Here is a tiny trained network, its code and every weight. The questions are about switching its units off for an input and a class, where a switched-off unit gives its printed mean instead of its output.

import numpy as np


def w(rows, s, z=0):
    codes = np.array(rows[::2]) - 128.0
    scale = np.full(codes.shape[1], s)
    scale[-1] = z or s
    return codes * scale


def f(y):
    return np.maximum(y, 0)


def log_softmax(a):
    a = a - a.max(-1, keepdims=True)
    return a - np.log(np.exp(a).sum(-1, keepdims=True))


def net(x, mask):
    res = np.array(x, float).reshape(1, 6) / 4 @ E
    y = f(res @ A[0][:, :-1].T + A[0][:, -1])
    res = res + np.where(mask, y, B[0][:, -1]) @ B[0][:, :-1]
    return log_softmax(res[-1] @ U[:, :-1].T + U[:, -1])


A, B = {}, {}
E = w([
[83,130,133,110,131,79,38,114,149,78,49],'x0',
[129,65,157,156,93,62,127,142,245,189,127],'x1',
[127,158,101,49,124,201,119,69,166,162,81],'x2',
[125,99,107,178,62,148,108,119,31,153,114],'x3',
[69,40,91,49,180,154,180,99,149,167,109],'x4',
[66,133,161,164,164,106,175,49,119,113,186],'x5',
],0.011)
A[0] = w([
[154,153,95,53,134,110,115,117,118,130,63,32],'neuron 1',
[110,89,109,103,179,156,155,155,200,86,38,237],'neuron 2',
[155,95,99,131,161,43,96,159,186,100,128,100],'neuron 3',
[196,148,88,85,180,164,112,109,53,148,118,97],'neuron 4',
[169,185,73,77,195,223,148,121,193,206,135,188],'neuron 5',
[96,172,192,96,172,185,215,19,113,141,171,191],'neuron 6',
[134,99,140,162,75,140,65,207,146,117,83,41],'neuron 7',
[162,15,225,156,159,77,158,137,224,186,156,223],'neuron 8',
[98,149,123,234,59,94,128,204,67,135,109,131],'neuron 9',
[189,179,143,193,96,111,127,148,132,114,110,228],'neuron 10',
[178,140,136,147,100,119,73,179,112,55,148,118],'neuron 11',
[212,196,115,137,86,16,100,196,8,174,129,113],'neuron 12',
[77,109,107,125,157,157,70,132,125,123,60,185],'neuron 13',
[201,127,154,187,175,119,108,148,91,153,80,160],'neuron 14',
[140,62,217,182,142,31,161,121,170,213,160,167],'neuron 15',
[210,136,72,97,84,157,205,148,101,198,191,134],'neuron 16',
[169,202,254,182,109,125,101,139,139,38,157,202],'neuron 17',
[185,167,144,156,80,128,87,138,65,129,111,100],'neuron 18',
[149,132,115,173,132,118,107,146,120,162,198,100],'neuron 19',
[141,81,123,92,162,114,142,145,165,80,123,200],'neuron 20',
[121,154,105,212,137,162,230,16,109,188,138,250],'neuron 21',
[93,126,92,110,109,98,83,145,166,24,122,85],'neuron 22',
[147,176,84,118,161,72,60,175,111,75,74,160],'neuron 23',
[100,114,52,23,119,141,155,115,214,165,91,187],'neuron 24',
[162,123,95,128,128,120,177,72,77,163,138,161],'neuron 25',
[24,49,170,173,120,109,115,170,162,152,133,115],'neuron 26',
[142,104,106,136,102,188,132,203,61,167,134,49],'neuron 27',
[100,161,116,150,96,148,159,54,105,126,120,60],'neuron 28',
[104,124,169,156,165,138,115,52,165,132,173,211],'neuron 29',
[116,157,113,101,70,198,228,161,104,152,161,116],'neuron 30',
],0.0083,0.002)
B[0] = w([
[111,83,74,102,151,128,89,143,173,129,76,171],'neuron 1',
[116,124,107,74,174,136,32,136,97,170,105,197],'neuron 2',
[186,56,115,160,149,152,120,56,148,109,162,189],'neuron 3',
[179,106,142,160,102,155,145,83,133,97,116,188],'neuron 4',
[50,111,7,129,106,228,156,160,194,182,65,223],'neuron 5',
[139,180,186,38,177,115,108,81,49,147,189,214],'neuron 6',
[117,125,145,87,155,108,140,157,88,84,157,195],'neuron 7',
[254,7,79,175,103,147,68,81,214,145,85,251],'neuron 8',
[62,147,138,157,66,164,123,146,133,106,80,220],'neuron 9',
[137,158,143,133,110,125,73,209,163,35,122,210],'neuron 10',
[118,139,229,135,153,103,64,175,122,137,121,198],'neuron 11',
[67,178,119,153,126,126,118,175,140,65,138,230],'neuron 12',
[116,80,154,96,167,121,61,162,125,165,134,173],'neuron 13',
[79,163,105,112,116,144,117,133,104,81,142,174],'neuron 14',
[182,82,96,155,123,159,48,134,202,126,95,239],'neuron 15',
[157,144,38,157,70,166,182,78,141,184,85,209],'neuron 16',
[114,133,205,114,150,68,123,174,121,65,165,238],'neuron 17',
[110,127,103,162,129,116,90,191,107,85,104,198],'neuron 18',
[102,133,75,162,101,131,115,147,151,135,92,171],'neuron 19',
[164,119,115,55,176,118,65,116,121,160,117,169],'neuron 20',
[153,103,151,21,135,90,118,71,91,171,191,202],'neuron 21',
[210,106,111,103,153,155,111,157,131,141,125,175],'neuron 22',
[170,101,186,64,142,103,105,178,80,181,102,199],'neuron 23',
[42,131,118,72,157,194,76,174,136,163,60,220],'neuron 24',
[165,150,139,107,108,94,149,77,145,151,160,165],'neuron 25',
[125,70,111,124,121,145,106,134,180,161,90,191],'neuron 26',
[92,129,102,158,89,154,145,98,137,93,140,186],'neuron 27',
[164,126,180,75,153,130,120,109,136,90,141,154],'neuron 28',
[126,124,123,130,129,113,86,164,141,76,135,182],'neuron 29',
[180,127,93,109,106,152,157,92,158,141,164,190],'neuron 30',
],0.0077,0.014)
U = w([
[156,119,78,254,47,170,120,130,216,58,89,27],'0',
[231,114,204,102,168,27,85,118,98,118,184,255],'1',
[159,67,54,124,136,184,92,116,183,240,62,176],'2',
[75,163,145,180,105,162,160,122,63,122,144,20],'3',
[11,192,174,128,117,119,78,192,119,99,116,49],'4',
[138,202,102,111,92,181,221,58,98,194,156,49],'5',
],0.0082,0.00063)

Each question gives the input, the list of numbers given to net, and the class t.
The units are the neurons (one row each of A and B). Each row of codes is followed by its name. A weight is (code - 128) times the scale printed after its matrix; where a second scale follows, it is the last column's (A, B and U).
mask holds one flag per neuron, in row order. A switched-off neuron (its flag False) gives its mean, the last column of its row in B, instead of its output. The means were averaged over made-up inputs and are rounded, as every weight is.
A unit's drop is (log p(t) with every unit on - log p(t) with that unit switched off) / (log p(t) with every unit on - log p(t) with every unit switched off).
most important unit: the unit with the biggest drop
top k neurons: the k neurons with the biggest drops, biggest first
drop of u: that unit's drop, to one decimal
input [-1,0,4,1,-3,-4], class 0: most important unit : neuron 6
input [-7,-4,-8,-1,-5,6], class 4: top 4 neurons : neuron 9; neuron 12; neuron 8; neuron 19
input [-8,-5,6,-4,8,2], class 5: top 2 neurons : neuron 6; neuron 8
input [-6,-1,-1,-6,-5,-6], class 0: top 2 neurons : neuron 16; neuron 6
input [0,4,-6,-6,-7,-8], class 1: top 4 neurons : neuron 17; neuron 23; neuron 5; neuron 11
input [3,0,-1,0,-1,1], class 1: top 4 neurons : neuron 5; neuron 24; neuron 12; neuron 9
input [0,-8,-2,-8,5,3], class 5: top 2 neurons : neuron 6; neuron 8
input [6,2,8,-8,-8,1], class 4: top 2 neurons : neuron 8; neuron 17
input [-2,-1,5,-5,-6,1], class 4: top 2 neurons : neuron 8; neuron 5
input [-7,-4,-6,2,-7,-5], class 4: top 2 neurons : neuron 8; neuron 11
input [6,5,1,3,-3,-2], class 1: top 2 neurons : neuron 5; neuron 24
input [3,1,-7,2,0,0], class 0: top 2 neurons : neuron 6; neuron 24
input [0,-5,7,6,0,6], class 5: drop of neuron 17 : 0.1
input [-8,-2,2,-2,-4,7], class 5: most important unit : neuron 16
input [-6,-5,3,-4,3,0], class 5: drop of neuron 8 : 0.2
input [-1,-1,5,7,-4,2], class 3: drop of neuron 8 : 0.3
